[[32, 33, -4, -37, 45], [3, 33, 21, -32, -5]]
21
[[-7, -38, 31, -6, 22, 15, 29], [-12, -31, 38, -19, 24, 20, 40]]
38
[[-453, -341, -537, -453, -762, -313], [-99, -617, -114, 54, 951, -511]]
-114
[[-17, -26, -8, -2, 20, -23, -7], [-11, -16, 4, -7, 6, -16, 29]]
4
[[-430, -169, 720, -475, 363, 759], [-10, 661, 460, 860, -787, 432]]
460
[[-586, -204, -386, -140, -443], [340, 457, -704, -264, 626]]
-704
[[37, -31, -13, -22, -24], [33, -35, -9, -16, -28]]
-9
---
Q:
[[193  46 130  37 114 186 219]
 [115 156 201  56 136 166 143]
 [174  78 130  78 123 167 187]]
A: 193

Q:
[[1 1 4 6]
 [7 8 3 6]]
A: 1

Q: [68 14 63 79]
A: 68

Q:
[[24 34 33 22 31 23 35]
 [28 71 81 75 10 69 60]]
A: 24

Q: [132  42   1 100 196  35 114]
A: 132

Q: [195 113 159 178   2 146]
A: 195
---
[-5.064  5.202 -9.594  1.069 14.550] yields -5.064

[-13.81  -9.76   3.81  16.28] yields -9.76

[  4.792  10.162   4.458 -10.179   4.060  11.899] yields 4.060

[ -46.567 -164.978   88.111 -139.932 -134.579  100.533] yields -139.932

[ 0.79 -0.87 -0.71 -0.57  0.29 -1.46  1.04] yields -0.87

[[-0.046  0.064 -0.171 -0.096 -0.057]
 [-0.094 -0.089 -0.150  0.064 -0.062]
 [ 0.176 -0.049  0.094 -0.008 -0.062]] yields -0.150

[[ 14.322   7.927  -2.461   9.553]
 [ 15.450   4.837   3.523  -2.224]
 [ 16.577  10.576 -12.433   8.245]] yields -2.461
---
[[42 70 26 51 28 45 54]
 [38 53 20 22 66 49 21]
 [83 94 67 69 49 59 47]] ⇒ 28

[[157 197  54 229 202]
 [ 98 198 142 169 156]] ⇒ 54

[  41  -42 -685 -559  905  -79] ⇒ -559

[ 501  373 -318   70  -82 -887  682] ⇒ -82

[[ -8 -37  -6 -45]
 [-10   4 -38  36]] ⇒ -37

[[224 225  22 202 227 213]
 [226 210  88 192 220 200]] ⇒ 202

[[8930 2110 5604 7498 7264 4598]
 [8124 4908 7291 2081 7545 5024]] ⇒ 7498

[-20  15 -34  33  12  -6  -5] ⇒ 12
---
[[5139 4910 2808 5278 4815 3701 4480 2932 3401 6462 7001]
 [4906 4868 3163 5005 4197 4575 3245 3324 4067 7724 6568]
 [5281 5131 3046 5028 5036 3355 5637 2973 3309 5347 6928]
 [5079 4927 2843 5244 4741 3746 4480 3010 3485 6326 6954]
 [4796 5158 3340 4707 4280 4383 3578 3415 4167 6981 6436]
 [5289 5138 3145 4953 5079 3336 5797 3008 3349 5234 6881]
 [5338 5244 3114 4931 5171 3175 6014 2941 3244 4965 6911]
 [5433 5227 3007 4950 5153 3063 6151 2777 3056 5136 7052]
 [5560 2544 5353 7932 6261 6756 2744 6224 5109 7447 3760]
 [5473 5335 3097 4920 5172 3130 6277 2904 3111 4857 6904]
 [5405 5313 3056 4897 5205 3025 6323 2851 3092 4826 7014]]: 5405

[[ 83 148 140 141 143 159 154 141]
 [118 103  94  98 105 115 117 107]
 [158 104 101 103  99  92  99 114]
 [135  99 107 109  94 111 107 118]
 [ 80 115  88  98  98 122 135 133]
 [227 147 110  56  68  28  55  77]
 [137  86 102 128 141 145 165 164]
 [115 103 115 133 135 117 133 137]
 [128 112 132 137 130 120 118 128]]: 128

[[ 63  83  26 156 136 175  87  33  27  37 122]
 [120 153 192  40 129  29 128 178 181 193  91]
 [179 138 180  72 131  73 155 159 193 190  96]
 [ 46  69  32 142  87 154  70  54  25  39 138]
 [ 43  83  40 138  96 135  61  58  22  38 128]
 [170 149 181  64 134  57 148 151 195 182  82]
 [ 29 104  29 191  94 151  91  60  25  27  77]
 [191 111 189  23 115  81 130 140 185 182 141]]: 191

[[501 373 332 292 233 348 287 342 256 316 235 260 336 291 374]
 [331 365 244 290 281 396 238 266 278 397 268 323 341 526 380]
 [400 303 579 307 332 313 309 436 360 395 279 346 277 461 354]
 [279 293 307 279 305 244 321 278 399 394 348 196 281 321 399]
 [345 364 329 281 340 232 508 264 514 450 279 373 391 286 351]
 [335 347 245 399 271 374 507 313 466 351 310 319 272 463 341]
 [286 443 355 300 286 307 401 267 503 296 260 252 288 351 300]
 [274 471 222 419 483 207 342 330 281 378 430 252 290 302 269]
 [326 358 316 210 191 342 399 316 374 224 431 318 281 389 330]
 [316 336 217 398 775 268 334 270 440 468 318 266 370 302 474]
 [664 314 338 380 240 245 479 428 278 515 212 277 350 239 212]
 [283 304 277 316 207 341 466 357 456 224 355 284 410 265 346]]: 283

[[66 15 11  9 12  9  9 10 10 11  9]
 [10  9  9 12 42 76 18  9 11 10  9]
 [ 9 10 11 10 10 13 51 73 17 10 11]
 [11 10  9 11 21 78 42 12  9 12 10]
 [10 11 12 40 76 19 10 10 13 11 11]]: 10
